Rows near named flat spaces through zero (a row that begins with a name and a colon came from that space):
rcgz: [ 12 -19  62 -25   0 -63  22 -13  47  31   7 -27  70  36   4  72  11   8
 -53 -12  21  29  25 -11 -26  54  56]
msbg: [  7  -6  -7 -19 -29 -13 -15  20  23  12   2  -5 -27 -11   8  20   7  14
 -10   0  -6  11 -14  -1 -36 -10  -8]
rcgz: [ 12  20 -18 -26  42  48  22  16  -7 -57 -13   7  47  -2  13 -26  11 -18
 -12  21   0  17  -2  12  -8  23  19]
ncfz: [  8  51 -11  10 -29   9 -13  20 -12 -20   7   1 -42  44 -11 -23  31 -15
 -18  15 -63 -37 -35 -47  -5 -22 -33]
rcgz: [-48  21  -2  27  27  14  29 -57 -27 -23 -22  34   9 -22  -4 -52  -4 -12
  22 -33  21   1  15  11  63  12  16]
hhsg: [-34   8 -11  14  -4 -16  -6 -33 -26 -31  -1  12   5 -18 -22 -21 -32   0
  -6  -2 -25  18 -17 -15  -3  49 -14]
rcgz: [ 18  39  33 -12  -9  -3  17  23  40   4 -13  -6   5  20  30  20  61 -18
 -25 -29 -12 -29   1   9  19 -35  32]
ncfz: [ 27 -12  37  -2   9 -60 -20  11 -10  52  30 -58  68 -45  21   5 -54  -9
  36 -14  43  -3  -5  10   1  36  -5]
hhsg: [ 12  39   2 -14 -10  -8 -15  28   9 -34  16 -20  32  22   5   1 -16 -11
 -42  20 -49 -17 -34 -29 -39  34  -9]
hhsg: [-39 -15  20  24   9  18  16  10   0 -15   6  24  -2  42 -21   4 -21  10
 -63 -15 -27  -8  10 -39   9 -24   6]
hhsg: [-16  14 -36  15 -13  -6 -17 -54 -23 -42  -4  15 -13   7 -33  -6 -17   2
  13  36 -38   2 -13  -1 -12  61 -20]
ncfz: [ 15  13  11 -13 -27 -30  11 -26  17  20 -23   2 -33  -1   2  23  76  -5
  17 -16   3  17   5  12  11  -3  17]
rcgz: [ 26  39  10  -8  25  45  20  16  36 -43 -26   7  28  20  31  22  55 -29
 -13  -3 -19 -45  16  53  34 -28  44]
rcgz: [-30  23 -26   4  35  26  13  -9 -64 -49   2  13  30 -28 -13 -91 -37 -16
   8   5  -1  31 -24 -38   7  42 -24]
msbg: [ 25 -15  -5   4  19  37  -5  29   6 -10  -5  -2   1  -3  10  20   8  -7
  11  10  -4 -25  14  41  14 -39   4]
msbg: [-16   3  21  -7   2 -21  25  -8  -9  37   4  -1   6   3   3 -34   8   3
  -3 -27  41  28   4 -43   8   0   8]
rcgz: [-11  69  53  21 -40 -37  29 -30  36  54 -21   8 -48  32  26  -6  99 -21
   7 -74   6 -57  10 -11  81 -65  31]
msbg: [ 21  23 -21  -7  -4  16 -12  -1  21   2 -14  -4 -11 -34  34  -1  15  -9
  49   0  18 -32   1  61  17 -22   5]
rcgz: [ -8 -24  22   8   1 -28   5 -29  18  17   0  -2  21   8  -7  40 -12  10
  -8  -7  14   4  24  16   6  22  24]
ncfz: [ 33  10  11  -2  26  16  35 -24 -12  21 -13   1   7  46  -3 -10  72 -18
  32  13  36  -2  33  -1  42 -12  25]
msbg: [ -5  35 -30  13 -17 -23 -18 -58 -30 -41  -8   4  -7  -8 -26 -15   2 -13
  30  27 -42   0 -24   3   0  71 -22]
msbg: [ -3 -10   9  10  13  15  11  -9  20  14  -8   8   3   2  13  15   4   2
  11 -14  26 -22  28  34  31 -28  23]
ncfz: [ 22 -14  24   6  44  -7   8   5 -38  22  10 -28  58 -30   8 -26 -19 -21
  43  -9  45   7  13  11  36  12   2]
ncfz: [  2 -20  40   9 -25 -62 -19  -1  13  17  12 -24  15  -5 -12  58 -16   5
 -26 -17 -29   3  -6  -2 -14  26   1]
ncfz: [-13 -23  20  12   0 -17  -2  -1  -8 -13  -5   4   3 -17 -16  26  -2  -1
 -19 -19 -26  18   1   6   7   7   2]
msbg: [ -7  47 -20 -15 -21 -12 -12 -13  20 -10  -2  -5   3 -25  27 -22 -12  -3
  14  -2   1 -15 -25  12 -15  26  -2]
hhsg: [ 39  26  22 -20   0 -15  -7  30  18 -28   5 -30  48  17  11  35  19 -21
 -32  14 -42 -11 -17   3 -25  31  12]
rcgz: [ 11 -20  -8  29 -25 -13 -48  23 -17  12  27 -20 -29   1 -20  21 -46   7
   9  21 -42 -35 -20  -7 -15 -15 -50]
hhsg: [ 14  63 -18  -8 -12  -1  -6 -19  10 -15  -5  -7   4   7  20 -23  20 -18
  24  13  -9 -35 -18  10   5  22   0]
rcgz: [  7  42   3 -19 -18   0   5  38  -7   7   3  -8 -23  -1  16 -44  36 -13
 -10 -17 -10   3 -33 -46  -9 -29 -17]
ncfz: [  6   7 -14 -16 -39 -18 -11 -14  37  15  -9   4 -40   3   7  31  28  15
   4   5  -3  -1  -3  16 -24  -2   5]
hhsg: [ -2 -21  18  -4  -2  -6   2  33  -7   9   6  -4  -7  -5  -5   5   3   3
 -25 -16  -8  21  -6 -24 -10 -21  -7]
hhsg: [  6 -76 -60  10   6  13 -31 -52 -15  -7   6  11 -16   4 -45  44 -59  38
  43  80  14  23  28  42 -40  52 -21]
ncfz: [  8 -16  10  -4  14   6  23 -24  15  14  -8   8  10  37  -6  24  27   5
  -1  10  27   6  34   8  11   2  31]
msbg: [  6 -22   0   9   2  15   2  -2   2 -12  -9  13 -18  20 -17  32  22   3
 -10  11 -21  -1  15  13   6 -15   5]
ncfz: [ 24 -78  -4  34  26  18 -26   3 -29 -19  -2  -2  -1 -16 -37  65 -23   2
  26  30 -28  -2  28  62  18  -8 -14]
msbg: [-21 -36  19  21   6  -1  -5  -4  33  14   8   5  16   9   2  47 -49  20
 -24 -11   9 -26  28  28   7 -13  20]
hhsg: [  6 -64  15  -6   5  -8 -11  44 -10   0  18 -11   9   0 -25  40 -31  17
 -44  11 -20  42  -1 -23 -45   2 -13]
hhsg: [ 11  18 -15  -7 -13 -18 -15 -14 -13 -21  -2  -9   2 -13  -8  -2   4  -8
  13  18 -25  10 -21   2 -18  42 -15]
msbg: [-17   7  13   6  28  35  26  14  -3 -43   1  18  29  54 -15  -5   0  -6
 -64   7 -31  -3   7 -35   1   1  17]
[ 12 -28  -1  11   2  -4 -19   8  -8   5   7 -10  -1 -12  -9  23 -21   4
  13  10  -7  -5   4  19  -2  -3 -13]
msbg
[ -7  17  37   6  -5 -36 -17  48 -22 -13  29 -31  42 -12  -2 -14 -45 -15
 -50 -22 -49  -1 -43 -55 -21  22 -25]
rcgz
[ -9  28  -8  -7 -34 -23 -26  19  11   1  14 -13 -12 -21  14 -14 -29   4
 -11  -8 -22 -12 -38 -19 -31   6 -24]
ncfz
[-18   0 -26  25  10  34  -6 -37  15 -44   8  23  13  76 -29  29 -45  15
 -34  56 -36 -44  19   1 -14  33   6]
hhsg
[-36 -32 -21  -4  45  63  41 -19   3 -31 -23  48   8   7  -5 -15  -4  15
 -17   2  38  32  40  18  14 -11  35]
ncfz
[ 19 -23  31  -2  -9 -14   1  39 -13 -15  -2  -6 -13  21 -29  42  47  -8
 -49  -4 -60  29 -10 -30 -15 -13  -6]
hhsg
[-46  12  13   1  14  14   3  48 -14 -46  -5  11  20 -76  21 -42 -39 -12
 -41 -61 -26  19 -33  -4   8 -18  -6]
rcgz
[  0   8  33  -5  24 -11  38 -17  -7  17  -7  -1  34  15   4 -16  33 -13
  -2 -23  35  20  20 -17  31  10  31]
ncfz
[ 42 -65   8  -9  16  30  -6  48  31  16  16 -12  10  56  -8  78  -7  21
 -34  45   1  -9  34  14 -36 -34  13]
hhsg
[-16  -8 -18  20 -24   3 -27  19 -18  10   8   5 -55 -33  -5 -20 -25   9
  18 -12 -17 -13 -21  -5   2 -41 -42]
rcgz
[ -8  38  -1  -9  24  11   6  30 -44 -46  12  -9  45 -13   0 -67 -23 -25
 -24  -1 -26  18 -39 -51 -11  33 -20]
rcgz
[-28  27  18  11 -11 -31  27 -52 -10  35  -9  12 -16  12  -4 -37  32  -3
  17 -34  32   7   8 -32  40   6  12]
rcgz
[ 13 -35  19  -6  24   6   5  19  21  12   6 -12  39   3  11  36 -20   7
 -13   2  25   0  25  25  -4  -6  24]
hhsg
[ -1  28   2  10  15  10   5  -5 -20 -24   1  -1  22  10  -3 -26  -1 -19
   0   3 -16 -16  -7 -10  19  14  -3]
rcgz
[-22  27  -3  -1 -17 -27   4 -40   9   9  -4   5  -1  -9   7 -17  -4   3
  11 -14  15   0  -5  -4   4  30   7]
msbg
[ -4  26  15   5  25   5  12  18 -37  -6   9 -11  32 -13   7 -57 -11 -23
   3 -18   6   0 -15 -32  24   1 -10]
ncfz
[-20 -25 -32  11   2  16  -8 -25  -7   9   5  16 -20   0 -13 -11 -42  23
  21  21  24   1  12   5  -7   3 -13]
hhsg
[ -7  -9  -8   4 -21 -20 -17 -13   0 -12   3   2 -14   4 -21  24 -12  10
 -14  14 -32   9 -11  -7 -25  27 -13]
msbg
[ 21  22 -29   4  -2  -2 -33  -1 -28 -32   6 -18  11 -32  -2 -15 -25 -17
  38  30 -31 -15 -29  21 -10  37 -33]
msbg
[-23 -37   3  23  34  32   9   7 -30 -41  -7  22  13 -10 -25   3 -24  -2
 -23  -5 -23  17  13   8  20  -6   0]
ncfz

Rows near named flat spaces through zero:
hpfp: [ 25  -7 -26  13  -2  27 -46  13   3  -6   2 -24  17 -12  -7 -22  11   2
  54 -29   0 -13   8  -2 -51 -31 -42]
qmtt: [  6 -10  25   4 -44 -14 -17   7 -41 -22  33  34  23 -18 -12 -11   7 -32
   9 -23  31 -28 -46 -38 -20 -10 -22]
ghdq: [ 30  16   0 -53 -19   7 -21  -6 -47  15  36  15  24 -38  36 -34  41 -17
  20 -34  40 -54 -71 -41 -22 -20 -29]
hpfp: [ 31  -6 -52 -30  25 101 -17  19  37  49 -42 -23  -8  -1  37 -48  36  16
   6 -15 -16  -2  41   2 -16 -48 -16]
nbft: [-18  19   6 -29  30 -20 -16 -22  38  12  -2   1 -22  -1  -5 -54 -10 -13
 -21  10  10 -30 -39 -19  -7   2 -17]
qmtt: [ 59  13  21 -24  21  56 -48 -20 -25  38  51   0  -4 -22  -4 -45  12 -18
  27 -41  26 -38 -53 -63 -32  -7  -9]
qmtt: [ -47  -18   15  -19  -56    6   -9   26   47  -17  -19   65  -26    1
  -18 -103    6  -43  -70    1   42  -38  -37  -76    7  -52  -56]
ghdq: [ 14  22   0 -38  17 -13 -14 -22 -40  24  23   6  32 -23  31  -9  17 -20
  16 -12  13 -42 -61   1 -26  10  -7]
ghdq: [-20   1   6  18  16   4   7  -4  17  10  -8   5 -12  18 -14   2 -24  -1
 -23  16 -12  16  15   6  11  12   9]
nbft: [-66   6 -10 -21  -5 -46  42   4  49 -10 -44  17 -24  16  14 -18  -6   6
 -65  43  -2   5   8  17  44  -1  -3]
nbft: [  8  -6   9 -27 -10  18  37   2 -15  13  -9  19  -5   0  26  15  20   0
 -34   8   1   6   2  -2  37   6  38]
hpfp: [-32  13   2   0  18   6  26  -8   3  32  -8  16  -9  16  13   7 -16   2
 -44  23  -8  14   5   9  29  16  15]
ghdq: [ 43 -25  14 -17 -18  -9   1   5  11 -42  -6 -15  -9 -11 -12   4  24  -1
  21 -10   2  -3   5  -6   2  -3  28]
hpfp: [ 14 -28  27  -7  -6  44  -3   2 -28  21 -10  49  32   2   1 -14   8 -59
 -27  -4  -5 -22 -26  -6 -20   3  27]
qmtt: [ 37  -1   1 -64  40  32 -25 -21   2  36 -16   7  22 -17  28 -53  31 -45
   1  -9  -3 -57 -55   1 -41  -3  14]
nbft: [ 23 -15  -2  23 -25  20   2  16 -41  -8  11   1  24  -5   2  40   9   4
  26 -17  -4  16  21   9  -6  -2   9]
hpfp: [-20  26 -37  37  -1  10 -28  11  -4  14  24 -24  -2  -1  -1  -2 -16  37
  34 -17   8  15  21  -8 -17 -23 -65]
qmtt: [ 10   5   3  20 -38   2  17  13 -38 -11  36  -2  -8  -7   2  40   5  34
  12 -16  19  27  17 -24  32  -3  -3]
nbft: [-12  29  13  38  40  36   9 -24 -71  74  41  19  28  15  12  55 -39  -4
 -12   5 -16  23  -7  17   4  45  24]
ghdq: [-29  11 -11  12  35 -15  19 -12   8  19 -20  -8   5  18   8  28 -22   7
 -15  28 -28  19  20  48   9  26  19]
ghdq: [-40  31 -49   1 -13  13   3  16 -33  39   7   7  24  -7  49   1   8  24
  -1  -6  12   0   1   9  -1 -26 -60]
hpfp: [ 24   1 -21  33 -33   1 -52  19 -20 -29  37 -26  15 -22 -19  -6   7  18
  76 -45  22  -8   2 -25 -47 -35 -67]
qmtt: [-14 -19  17   8 -16 -54 -14  -3 -27 -35  -7  26  54  -7 -13   7  -4 -54
  14   3  -4 -33 -42  31 -46  13  -4]
nbft: [ 10  -1   5 -19   6  13  15  -4   5   9  -5   1 -12   1  10  -1   9   3
 -16   4  -1   2   2  -5  19   4  22]
hpfp: [-53  14  19  15  40 -52  23 -28  10  11 -13  14   3  25 -11  22 -44 -17
 -41  44 -24   9 -11  42  13  49  28]
hpfp: [  7 -10  10 -17  32 -58   0 -21  40 -37 -30 -27  -1   3 -17   5  -4 -13
  13  22 -24 -11  -6  44 -15  27  35]
qmtt: [ -8   3 -11 -14 -23  22  25  16  14   6  -6   5 -30   2  17  -9  15  27
 -29   2  13  16  22 -25  42 -21  -5]
ghdq: [ 29 -42  30  36  -7 -12  -4   7  45 -61 -18 -22 -27  16 -63  18 -16  -1
  18   5 -22  29  46   5   1  11  41]
nbft: [ 95 -32  -5   8  -9  43 -46  15  17 -42   9 -59 -13 -19 -32  -1  30  22
  89 -47  -3   6  38 -19 -37 -27   6]
qmtt: [ -6  -3   3  -7  54  -2 -36 -22  42  13 -28  -4   9   9 -19 -47 -19 -41
   0  13 -23 -31 -24  22 -49  10  -1]
nbft: [ 12  10   2  11  27   9 -26 -13   5  13  16 -17  -4   1 -15 -10 -15   1
  21  -8  -3  -4  -7  -6 -22   6  -8]
ghdq: [-15 -19  13  38   0  10  11   9  42 -16 -20   0 -33  27 -39   5 -28   7
 -25  18 -17  37  47  -2  23   4  19]
[  9  -2  -7 -27  -2   3  14   1 -11   5 -12   3  12  -8  26   6  22  -3
  -4   1  -2  -8  -5  14   5  -1  14]
qmtt
[-52  19 -13  25  14  18  10   2   6  41  -4  18  -8  21   5  -6 -30   8
 -40  18  -5  19  15   1  17   0 -22]
ghdq
[ 48 -34   1   8 -51  40  27  30 -58 -17   3   7  27 -10  18  62  37   9
  22 -22  -3  26  37   8  17  -8  38]
nbft
[ 14 -19  45  16  10   5 -13 -12  27 -15   7  11 -25  13 -50 -19 -24 -26
 -15   3  -2   0  -8 -29  -2  16  27]
ghdq
[ 26 -23  32  -9 -30  26  -4  10  23 -21   8  18 -37  -2 -28 -38  10 -11
 -20 -14  23  -5  -5 -63  18 -19   9]
ghdq
[-17   9  11  -9   1 -16  31  -7   1   5   0   9 -17   7   8  14  -6   9
 -33  18   2  12   1  -1  38  16  22]
hpfp
[-15 -14  44   5  -8  -4  18 -10 -36   9   5  56  24   9  -8  12 -15 -53
 -45  14  -1 -10 -35  -2   5  29  37]
hpfp
[-57 -19  16  49 -44 -60  -3  17  11 -53  -7  31  10  13 -43  -1 -32 -24
 -16  14   6   4  -1   1  -9  -4 -32]
qmtt
[ 20   1 -36  -7  -6  80 -16  23   2  36  -5  -7  -4  -6  25 -29  25  19
  10 -25   6   2  26 -23  -8 -44 -32]
hpfp
[-18   5  -3  34  -8  27 -20   8 -33  26  21  23  23   3  -5  -3 -18 -14
   2 -12   6  -1  -7 -12 -22  -8 -33]
hpfp
[ 32  12  -4 -11  26  26  -5 -12 -13  24  15 -22  -3  -6  12  12   7  15
  21 -11  -5   3   3   1  -1   9  16]
qmtt
[ -3  39 -32 -54   1  -2  -5  -9 -61  46  24  10  43 -33  72 -11  37  -2
  13 -18  26 -46 -62   2 -18 -12 -39]
ghdq
[-42   2 -32  55  15 -15  12  11  15  -3 -27 -24   8  26  -8  47 -33  30
   9  24 -37  47  65  62   2  10  -7]
ghdq
[-19   4  20  -1  35   1  18 -19  22  23 -13  12 -19  21  -9  -2 -25 -12
 -44  28 -16   9   0   8  22  28  35]
ghdq
[  9   3   6 -28  15   9  10  -9  21  11  -8  -3 -22   1   7 -17   8   2
 -19   7   1  -4  -5 -11  18   3  20]
nbft
[-88  24   0  13 -10 -56  11  -5 -26  15   3  51  34   7  13  -6 -30 -31
 -46  26  11 -20 -47  15  -4  11 -42]
nbft
[ 18   4  -6 -13   1   7  12  -1 -21   7   4  -9   7  -7  21  23  15  12
  10  -4  -2   5   5  11   9   5  16]
qmtt
[ 13  -5  14 -14  -8   1 -19  -4 -19  -1  12  18  19 -13  -1 -22  10 -31
   7 -14  13 -31 -40 -17 -25  -4  -8]
qmtt
[ -3  16  -6  -1  35 -30 -10 -22 -25  12   5 -13  35  -4  12  24  -9 -10
  26   6 -16 -13 -23  44 -31  28   5]
ghdq
[ -3  -4 -25  46  23   6   4   9  49 -14 -24 -52 -31  25 -26  32 -25  50
  22  14 -34  55  83  35  13   3   8]
nbft

Rows near named flat spaces through zero:
zqph: [ 28   4  11   7  12  35 -17  51  -7  -1  39 -26 -18  -1  35  -1 -28 -38
 -10   8  42 -12  41 -24   3 -11 -25]
zqph: [ 19  25 -33  -6  64  38 -27  31  47   2  26 -37  -8  -6 -16  39  23  20
 -11 -17  21  25  35  11  19 -15  68]
zzpb: [-17 -32 -16 -27  41 -28  -1  -4 -40  36 -17  18   5   4 -41 -33 -33  12
  59 -10  11 -24  42  14 -32 -24  22]
zqph: [ 11 -74 -13  17  -7 -41 -21  -1 -57   7 -14   5   0  18  18 -16 -62  20
  60 -21  -7 -22  59 -23 -19   7  -6]
zqph: [-35  31  22 -34 -12   5  28   7  56 -13  28  -2  12 -30 -26  15  32 -60
 -22  44  24  -1 -51   2 -15   2   8]
mbgg: [ 22  11 -32  23  14  21  -8 -47   1  11 -61  23  -6  19  -9  12  37  90
  -3 -53 -36  59 -22  32  48  11  30]
zzpb: [-12   4 -26 -21   8   6  -3   6  62 -18  -8  15  12  -4 -21  23  -2   8
   2 -15  -5  21 -16  -7   2  10  28]
mbgg: [ 13   5  -7  -3   6 -15  -1  16 -15  10  -8 -14  -2  -4 -10 -19 -12  34
  16 -22  21  16   3   2  49  10   8]
zqph: [-25   3  -8 -10  -5 -42   2 -21  33 -10 -19  -4  20 -24 -30  -3  20  32
   9  -9 -21  15 -25   8  18  19  29]
zzpb: [-27 -18  26   9 -12 -65 -24 -25  36  -1 -28 -31  16 -67   4 -71   8  25
  28 -13 -22  16  15 -16  21  16  -9]
zhpf: [ 24 -24 -19  21   5  -8 -15  17  -7  -8  14 -30  -6  33  25  18 -17  26
   5 -16 -23   0  34 -14  -1  -9  27]
mbgg: [ -5 -22 -29   5  20 -35 -21 -14 -17  -1 -14   1  12  -2 -22  13  -9  44
  25 -21 -18 -11  30  10  -1  13  31]
zhpf: [-17   3  49  15 -57 -68   2  -9   0 -17   3 -40  14 -66  12 -43  15  -4
   0  18  15   3 -30 -16  56  48 -38]
zqph: [ 18 -77   4  21   5  27 -21 -21 -10  15   5  -7 -20  -6  24  31  -2 -27
  57   4  36  30  49 -11 -24   5  35]
zhpf: [ 21  -4   6  29  12  33 -24 -12  -6   4   3 -12 -15  -7  29  11  19   0
 -11  -3   0  11  29   3  -1  -3  -4]
zqph: [ 17  10   6   8 -19  58  37 -33 -19  13 -12  33 -19  45   6  40  42 -11
 -22  12  -1  33 -56  27  -2  -9   6]
zqph: [ 16 -25  15  32  13  29 -27 -25 -56  24 -19  22 -19   3  39 -32 -15 -11
   8  -4 -12 -21  57   1 -40 -22 -52]
zhpf: [ 14  19 -10  12  14  38  -7  -6 -14   0  -1  18  -8  16   9  23  11   1
 -28  -2  -9  -7   6  13 -11  -7 -12]
mbgg: [  2  16 -10 -16  17  28   6  30  48  -3   8   0  -4  37  15 -15 -16 -12
 -22  -7 -33   1   4 -16 -35 -47   3]
mbgg: [ 13   3  14  14 -20   1  11 -19 -51  11 -12   9  -8  -3   0   1  13  11
   2   2  23   9 -21  17  36  22 -19]
zhpf: [ -2 -89  21  20 -26 -30 -10 -33   2   9 -11 -21  -6 -12  29 -15  -7 -12
  67   3  -3  28  30 -25 -23   5  25]
mbgg: [ -9   3  40   6 -46  13  24  -4 -12 -11  22  11  -4   5  32   0   4 -69
 -29  46  -2 -26 -29 -13 -38  -5 -54]
zhpf: [  7  41  11   1  42  65 -17  -8  17  21  -3   5 -16 -34  -2  -8  39 -16
 -24   2  30  19  13  23   6 -15 -12]
zhpf: [ -7  15  23  12 -15  18   4 -38 -15   7 -21  25  -3 -19   6 -10  31 -12
 -19  12  -5   2 -23  17  -4   7 -38]
zzpb: [-14   8  15   5   6   8  -7 -13  27  -2   4  -5   1 -12  14 -14  20 -22
 -20  15 -29 -10   8  -2 -39 -22 -10]
zhpf: [ -9 -16  18  -1  -4 -10   7 -18   6  16 -14  -6  -3  -4   6 -37   8  -2
  18   2 -14  13   0  -1 -13 -19   2]
zqph: [ -7  17  -4  -5  14   4  -6  -5  40  -4   2 -15   4 -24 -15  10  30   8
  -8  -2   3  21  -9   9  15   5  28]
mbgg: [ -6 -14 -22  -7  41 -14 -25  -5  -2  10  -1 -10   6 -33 -37  16   5  22
  35 -12  30   3  37  16  12  15  46]
zzpb: [ 40 -11 -35  -8  77 103 -23   7  48  34  -8  -1 -34   6 -11  42  26  12
  33 -36  59  84  39  18  19 -24  83]
mbgg: [ -2  10  24  23 -34  17   1 -48  43 -11 -30   4  -2 -30  19   1  55   7
 -21  -2 -17  54 -48   5  30  25 -11]
zhpf: [  4 -20 -30 -12  20  19   6  -1  -2   7  -8  26  -3  40 -14  27 -15   8
  18 -12  -9   2   9   6 -30 -17  32]
zzpb: [ -8  -1   1 -35  23  32  30  13  48  26  -8   9 -10  44  -2 -39  -6 -21
  10  -2 -24  22 -10  -6 -48 -71  24]
zzpb: [ 15 -27 -41  12  48   7 -28  -3   2   7   0 -14  -4  30  -2  31  -3  40
  18 -26 -29   3  56   7 -26 -23  62]
zhpf: [-11   7 -40 -40  21  -3  29  17   2   7 -10  35  10  57 -42  11 -27  19
   9 -14 -21 -12 -20  11 -26 -28  32]
zqph: [ 17  15  17  27 -18  40   7 -42 -10  10 -30  16 -16   5  22   0  44  13
 -24  -5 -13  38 -33  19  21   3 -20]
mbgg: [  1 -13 -20  -3 -19 -53  -5  29 -29 -23  12  -5  17   2 -12  14 -46  21
  15 -10  12 -30   6 -16  28  38  -5]
mbgg: [  7  11 -36 -14  18  37  -4  14  -8 -15  18  34   2   1 -35  85  -4 -14
  -5   4  52  -9  -5  15   9  35  20]
zzpb: [ 13  18  -2   1 -35   8  27  21   1 -21  14   3  -1  42  17  24  -7  -4
 -33   5 -13   0 -45 -10  13   3 -12]
zzpb: [-36 -12 -13  -7  38 -22 -38 -27  40  -5 -13   8  20 -54 -28  -4  10   2
  17  -2 -18 -17  43   6 -41   5  18]
zzpb: [ -4 -22  -9   8  29 -19 -18 -13 -52  18   2  -1   1   2 -10  -4 -10  10
  21   2  -9 -38  52  14 -34 -14   9]
[  8  39 -20 -25  68  57  -3  25  27  27   3   5 -13  19 -18 -12   7   1
 -15 -13   5   8  23  18 -19 -55  24]
zhpf
[-35 -12   6 -42 -22 -64  36  15  15   2  -5   0  20   8 -30 -46 -32  -4
  31   6 -12 -12 -32 -14 -10 -11   8]
zhpf
[ 17  11  22   6  17  23  14 -13 -32  46 -22 -10 -23  17  12 -58  19  17
   6  -9  -4  25   3  19  11 -43  -6]
mbgg
[ -3   7 -10  -9 -11 -44   9  17   3 -11   3 -21  13   1 -18  -4  -9  33
   6 -11  -1   3 -19  -3  40  18  20]
zhpf
[ -8 -23  26   9 -24 -63   0   1 -38   6   3 -30   6 -19  10 -49 -19   6
  25   7  -2 -22  14 -13  12   8 -21]
mbgg
[  42 -101    5   70   -5   30  -55  -47  -14    3   -3  -30  -28  -15
   66   50   17    0   51  -11   12   48   77  -18  -10   24   36]
zhpf
[-11 -25   7  25  -5 -21 -13 -61 -38   9 -23   8   5 -28 -10  13  36  18
  19   6 -10   0   7  26  -5  24   9]
mbgg
[  3  13  17  22 -15  50   5 -59  14   4 -28  25 -11 -17   8  26  66  -5
 -23   7  -3  45 -42  27   9  15  -5]
mbgg
[-14   7 -41 -12   5  -6 -13   4  28 -36   4  29  22  -6 -32  67  -8  10
 -11  -7  -2 -16  -9   1  -3  39  20]
zzpb
[ 18 -14  18  15 -40  -6  -1  10  34 -19   8 -37  -6 -27  24  10  11   0
   9  -4  35  53 -26 -24  66  41   9]
zqph
[-15 -32   3 -17  -9 -44  17   6  11   8  -5 -15   7  15  -6 -35 -23   6
  37  -3 -18   3  -1 -16 -14 -19  24]
zhpf
[ 39   6 -16  44  -5   8 -34  25 -22 -31  32 -33  -6  11  40  52  -6  20
 -36  -9  -4 -15  33 -13  28  26  -5]
zhpf
[  5  -2  -8   6 -20  -4  17   7 -36  -7   0  23   1  61  20   0 -31   0
 -21   2 -48 -38  -7  -8 -39 -23 -30]
mbgg
[ -28  -84   47   -5  -46 -111    6  -15   35   12  -12  -75   12  -63
    2  -83   -6    9   98    0   17   51    2  -37   40   21   43]
zhpf
[-26 -19  18   9  -4   9  -8 -43   8  -5  10  12   5 -31   0  31  36 -50
  -3  39  -6 -18   7   9 -58   5   1]
mbgg
[ 14   8 -12   9   9  -5   1  13  -9   1   4 -16  -3  40  15  -8  -8  28
 -17 -13 -40  -9  11  -2  -7 -28   9]
zhpf
[  5  -3  -5  14  30  23 -28 -15 -22   8   7   3  -6 -25  -6  28  17  -7
   2   6  23 -11  38  18 -10   9   6]
zzpb
[  9 -25  -4  -3  23  -3   2   3   5  28 -12 -22 -11  29   9 -40  -9  24
  30 -20 -23  22  27  -4 -13 -45  34]
zzpb
[-43  54   5 -54  -9  -6  35  -5  13  -2 -17  56  22 -44 -73  -4  12 -22
  -9  18  48  -7 -76  27  28  35 -27]
zhpf
[ 22 -58  19  37  10  38 -49 -21  15   5  11 -28 -22 -57  38  26  19 -33
  39   5  55  40  63 -15   3  25  17]
zhpf
